Here is a tiny trained network, its code and every weight. The questions are about switching its units off for an input and a class, where a switched-off unit gives its printed mean instead of its output.

import numpy as np


def w(rows, s, z=0):
    codes = np.array(rows[::2]) - 128.0
    scale = np.full(codes.shape[1], s)
    scale[-1] = z or s
    return codes * scale


def f(y):
    return np.maximum(y, 0)


def log_softmax(a):
    a = a - a.max(-1, keepdims=True)
    return a - np.log(np.exp(a).sum(-1, keepdims=True))


def net(x, mask):
    res = np.array(x, float).reshape(1, 6) / 4 @ E
    y = f(res @ A[0][:, :-1].T + A[0][:, -1])
    res = res + np.where(mask, y, B[0][:, -1]) @ B[0][:, :-1]
    return log_softmax(res[-1] @ U[:, :-1].T + U[:, -1])


A, B = {}, {}
E = w([
[121,81,234,180],'x0',
[137,240,178,178],'x1',
[130,131,130,130],'x2',
[157,126,138,117],'x3',
[50,128,108,156],'x4',
[226,95,76,254],'x5',
],0.0074)
A[0] = w([
[80,131,148,94,26],'n1',
[114,83,125,232,97],'n2',
[154,6,72,67,143],'n3',
[54,102,92,169,137],'n4',
[107,38,254,146,110],'n5',
[159,167,247,16,109],'n6',
[104,99,102,215,26],'n7',
[195,125,128,123,159],'n8',
[49,93,169,179,145],'n9',
[150,133,105,181,36],'n10',
[134,18,159,80,95],'n11',
[55,179,176,52,87],'n12',
[83,220,98,180,190],'n13',
[121,206,168,104,124],'n14',
[74,64,91,124,119],'n15',
[142,91,219,135,77],'n16',
[137,73,166,191,45],'n17',
[94,215,144,149,102],'n18',
[105,200,184,168,172],'n19',
[77,8,109,127,58],'n20',
[83,122,171,52,54],'n21',
[112,225,169,120,77],'n22',
[102,85,217,197,111],'n23',
[113,186,64,118,78],'n24',
[73,122,143,95,31],'n25',
[168,120,111,159,11],'n26',
[126,169,22,91,63],'n27',
[80,123,137,48,2],'n28',
[129,210,89,95,116],'n29',
[74,53,75,145,108],'n30',
[216,150,108,160,121],'n31',
[110,173,154,184,153],'n32',
[114,105,200,38,81],'n33',
[82,97,219,179,125],'n34',
[86,72,105,134,66],'n35',
[190,111,163,134,99],'n36',
[153,104,105,165,53],'n37',
[106,54,115,66,90],'n38',
],0.0083,0.0042)
B[0] = w([
[81,56,87,185,155],'n1',
[99,27,88,167,211],'n2',
[181,106,228,167,251],'n3',
[166,26,160,42,190],'n4',
[174,186,27,23,230],'n5',
[78,20,67,226,248],'n6',
[118,61,92,194,168],'n7',
[97,22,124,113,189],'n8',
[139,66,76,53,206],'n9',
[102,65,112,230,160],'n10',
[205,162,211,91,197],'n11',
[169,34,101,207,244],'n12',
[204,84,174,81,254],'n13',
[143,37,139,142,211],'n14',
[242,106,173,152,193],'n15',
[178,179,48,43,177],'n16',
[82,133,54,110,174],'n17',
[206,98,183,152,205],'n18',
[199,61,188,115,243],'n19',
[202,131,183,169,202],'n20',
[119,98,54,253,196],'n21',
[184,67,140,180,207],'n22',
[194,118,62,67,216],'n23',
[206,167,88,55,183],'n24',
[90,47,75,187,158],'n25',
[91,48,87,191,147],'n26',
[240,172,54,88,205],'n27',
[126,77,91,197,179],'n28',
[202,126,122,111,209],'n29',
[190,108,185,166,200],'n30',
[41,50,135,198,218],'n31',
[199,48,228,130,210],'n32',
[78,42,85,220,205],'n33',
[190,155,66,21,217],'n34',
[195,105,196,151,161],'n35',
[148,48,87,125,168],'n36',
[66,91,96,207,159],'n37',
[224,120,193,177,193],'n38',
],0.0052,0.005)
U = w([
[132,117,103,131,253],'0',
[169,130,196,154,38],'1',
[64,99,25,198,10],'2',
[127,127,96,115,254],'3',
[150,153,2,66,67],'4',
[119,126,119,123,210],'5',
[77,183,147,96,43],'6',
],0.011,0.0048)

Each question gives the input, the list of numbers given to net, and the class t.
The units are the neurons (one row each of A and B). Each row of codes is followed by its name. A weight is (code - 128) times the scale printed after its matrix; where a second scale follows, it is the last column's (A, B and U).
mask holds one flag per neuron, in row order. A switched-off neuron (its flag False) gives its mean, the last column of its row in B, instead of its output. The means were averaged over made-up inputs and are rounded, as every weight is.
A unit's drop is (log p(t) with every unit on - log p(t) with that unit switched off) / (log p(t) with every unit on - log p(t) with every unit switched off).
The circuit of an input: a set's keep is (log p(t) with only the set's units on - log p(t) with every unit switched off) / (log p(t) with every unit on - log p(t) with every unit switched off). Starting from the 12 units with the biggest drops (on a tie, the unit counted first), units are removed one at a time, each time the one whose removal leaves the highest keep (on an exact tie, the one counted first), for as long as the keep stays at least 0.8.
circuit, biggest first: the units of the circuit, biggest drop first
unit that matters most: the unit with the biggest drop
top k neurons: the k neurons with the biggest drops, biggest first
drop of u: that unit's drop, to one decimal
input [3,1,6,3,-4,-7], class 2: circuit, biggest first : (n6, n33, n21)
input [-8,8,7,-3,4,-5], class 1: circuit, biggest first : (n18, n13, n22)
input [5,5,-4,-7,3,8], class 2: circuit, biggest first : (n2, n7)
input [7,0,-6,-2,4,7], class 2: top 2 neurons : (n2, n7)
input [7,6,2,8,-1,-8], class 2: circuit, biggest first : (n6, n33)
input [-2,-8,4,5,-5,-6], class 1: circuit, biggest first : (n3, n38)
input [2,7,2,0,2,8], class 2: circuit, biggest first : (n2, n31)
input [8,-7,7,0,7,-6], class 4: circuit, biggest first : (n5)
input [8,3,6,5,-7,-3], class 4: circuit, biggest first : (n5, n16, n34)
input [-5,-8,4,6,-3,-5], class 1: top 3 neurons : (n3, n38, n11)
input [8,0,2,7,1,-6], class 4: top 4 neurons : (n5, n34, n16, n23)
input [-7,5,-6,-3,-2,8], class 2: top 2 neurons : (n31, n10)
input [-7,-8,3,0,-5,-2], class 1: top 2 neurons : (n3, n38)
input [-5,-1,2,1,-2,7], class 2: unit that matters most : n31
input [4,-2,-4,1,-1,-5], class 2: top 2 neurons : (n6, n33)
input [-5,-7,4,7,3,0], class 1: drop of n3 : 0.2
input [-2,-7,-6,-2,-1,-4], class 1: drop of n3 : 0.2
input [7,-3,1,4,2,0], class 4: drop of n23 : 0.1
input [-3,-6,1,0,0,4], class 1: drop of n30 : 0.1
input [7,-4,-5,-1,-3,2], class 4: top neuron : (n5)
